Here is a tiny trained network, its code and every weight. The questions are about switching its units off for an input and a class, where a switched-off unit gives its printed mean instead of its output.

import numpy as np


def w(rows, s, z=0):
    codes = np.array(rows[::2]) - 128.0
    scale = np.full(codes.shape[1], s)
    scale[-1] = z or s
    return codes * scale


def f(y):
    return np.maximum(y, 0)


def log_softmax(a):
    a = a - a.max(-1, keepdims=True)
    return a - np.log(np.exp(a).sum(-1, keepdims=True))


def net(x, mask):
    res = np.array(x, float).reshape(1, 7) / 4 @ E
    y = f(res @ A[0][:, :-1].T + A[0][:, -1])
    res = res + np.where(mask, y, B[0][:, -1]) @ B[0][:, :-1]
    return log_softmax(res[-1] @ U[:, :-1].T + U[:, -1])


A, B = {}, {}
E = w([
[154,142,135,137,124,126],'x0',
[28,199,179,250,158,90],'x1',
[142,189,48,105,150,2],'x2',
[81,233,61,110,47,179],'x3',
[142,148,153,116,127,127],'x4',
[146,144,144,126,126,125],'x5',
[154,181,80,123,246,201],'x6',
],0.0072)
A[0] = w([
[135,154,90,119,233,172,61],'N0',
[123,82,182,167,98,251,57],'N1',
[123,103,149,124,130,104,74],'N2',
[145,93,154,134,163,108,35],'N3',
[123,149,122,115,179,157,88],'N4',
[120,192,76,123,55,176,67],'N5',
[137,99,142,134,150,111,53],'N6',
[93,158,156,166,143,116,134],'N7',
[148,94,164,118,162,90,111],'N8',
[110,163,145,99,142,140,38],'N9',
[128,161,70,91,159,20,77],'N10',
[93,146,127,165,145,120,102],'N11',
[135,151,147,134,122,134,156],'N12',
[116,95,162,128,62,68,84],'N13',
[156,106,104,85,115,142,102],'N14',
[145,89,143,129,150,128,53],'N15',
[154,119,100,72,106,151,123],'N16',
[134,110,147,156,122,164,45],'N17',
[124,108,135,127,129,179,25],'N18',
[191,78,93,44,109,132,127],'N19',
[171,74,141,145,194,91,80],'N20',
[137,148,78,103,144,55,60],'N21',
[118,84,161,134,14,59,64],'N22',
[143,157,122,121,224,163,89],'N23',
[75,176,178,221,156,100,125],'N24',
[131,132,115,121,138,93,59],'N25',
[120,103,104,135,121,123,93],'N26',
[134,148,121,125,185,155,108],'N27',
[106,147,114,120,90,130,10],'N28',
[153,81,167,138,177,102,30],'N29',
[135,113,136,126,163,80,71],'N30',
[164,122,110,176,112,138,236],'N31',
[168,106,119,110,110,151,95],'N32',
[108,180,91,107,77,156,5],'N33',
[111,134,133,166,137,138,59],'N34',
[122,113,136,131,97,105,35],'N35',
],0.014,0.0021)
B[0] = w([
[213,130,56,145,105,138,220],'N0',
[178,198,250,121,111,142,232],'N1',
[115,141,111,121,123,146,154],'N2',
[76,149,111,121,125,147,167],'N3',
[162,134,88,136,111,138,173],'N4',
[27,151,94,125,126,180,218],'N5',
[90,143,122,137,128,139,155],'N6',
[120,95,126,115,154,77,191],'N7',
[73,131,111,131,118,154,182],'N8',
[112,123,115,138,125,133,144],'N9',
[170,168,254,122,111,147,238],'N10',
[114,93,140,121,144,102,177],'N11',
[123,117,122,129,131,124,146],'N12',
[188,135,62,151,121,143,207],'N13',
[116,88,128,133,152,83,188],'N14',
[96,148,127,125,128,148,160],'N15',
[100,83,132,123,152,78,199],'N16',
[130,152,166,128,120,122,157],'N17',
[151,143,170,127,111,125,160],'N18',
[111,44,130,123,169,46,248],'N19',
[52,152,107,121,119,163,202],'N20',
[160,156,218,123,117,143,204],'N21',
[229,139,39,150,120,151,239],'N22',
[192,126,66,149,109,140,207],'N23',
[104,28,135,99,167,53,250],'N24',
[139,155,156,131,123,127,154],'N25',
[139,133,127,128,124,121,138],'N26',
[168,126,89,145,116,138,179],'N27',
[102,147,106,134,132,156,156],'N28',
[54,153,105,123,120,158,185],'N29',
[89,157,140,127,121,151,168],'N30',
[137,120,122,121,137,117,150],'N31',
[121,100,138,122,149,93,176],'N32',
[47,155,105,130,120,167,192],'N33',
[122,114,136,122,135,103,157],'N34',
[158,118,109,124,118,150,155],'N35',
],0.026,0.011)
U = w([
[123,66,146,117,182,40,185],'0',
[225,154,54,174,106,149,2],'1',
[168,204,255,123,114,134,243],'2',
[27,181,103,129,126,183,101],'3',
],0.0092,0.00055)

Each question gives the input, the list of numbers given to net, and the class t.
The units are the neurons (one row each of A and B). Each row of codes is followed by its name. A weight is (code - 128) times the scale printed after its matrix; where a second scale follows, it is the last column's (A, B and U).
mask holds one flag per neuron, in row order. A switched-off neuron (its flag False) gives its mean, the last column of its row in B, instead of its output. The means were averaged over made-up inputs and are rounded, as every weight is.
A unit's drop is (log p(t) with every unit on - log p(t) with that unit switched off) / (log p(t) with every unit on - log p(t) with every unit switched off).
The circuit of an input: a set's keep is (log p(t) with only the set's units on - log p(t) with every unit switched off) / (log p(t) with every unit on - log p(t) with every unit switched off). Starting from the 12 units with the biggest drops (on a tie, the unit counted first), units are removed one at a time, each time the one whose removal leaves the highest keep (on an exact tie, the one counted first), for as long as the keep stays at least 0.8.
units of the circuit, in order: the units of the circuit, biggest drop first
unit that matters most: the unit with the biggest drop
k most important neurons: the k neurons with the biggest drops, biggest first
drop when u is switched off: that unit's drop, to one decimal
input [-6,4,1,-2,1,-1,-5], class 1: 4 most important neurons -> N22, N19, N13, N16
input [7,-4,4,8,3,8,7], class 3: unit that matters most -> N5
input [-1,-4,-5,5,2,-5,0], class 2: 2 most important neurons -> N1, N24
input [-3,4,1,-8,-1,-2,-8], class 1: 2 most important neurons -> N22, N13
input [3,0,6,-5,-4,1,8], class 1: 2 most important neurons -> N0, N23
input [7,-4,-8,-2,-6,0,-8], class 1: 3 most important neurons -> N22, N13, N10
input [5,-1,-6,-5,4,6,-5], class 2: 4 most important neurons -> N1, N0, N23, N5
input [3,-3,7,-7,5,-4,8], class 1: 3 most important neurons -> N0, N23, N1
input [-8,-2,-2,-5,1,8,6], class 1: 2 most important neurons -> N0, N23
input [-2,-8,4,7,8,6,4], class 0: 2 most important neurons -> N19, N16
input [-5,7,-3,7,7,7,5], class 0: 2 most important neurons -> N24, N7
input [1,-7,8,1,1,-6,1], class 2: 4 most important neurons -> N10, N21, N24, N7
input [-3,-7,7,-3,0,0,-8], class 1: 2 most important neurons -> N22, N13
input [3,3,7,0,-3,2,5], class 2: units of the circuit, in order -> N10
input [1,6,1,-8,-1,-5,-4], class 3: drop when N19 is switched off -> 0.1
input [-4,5,1,6,-5,-4,-3], class 3: drop when N28 is switched off -> 0.3
input [-6,1,8,6,-6,3,3], class 2: drop when N10 is switched off -> 1.3
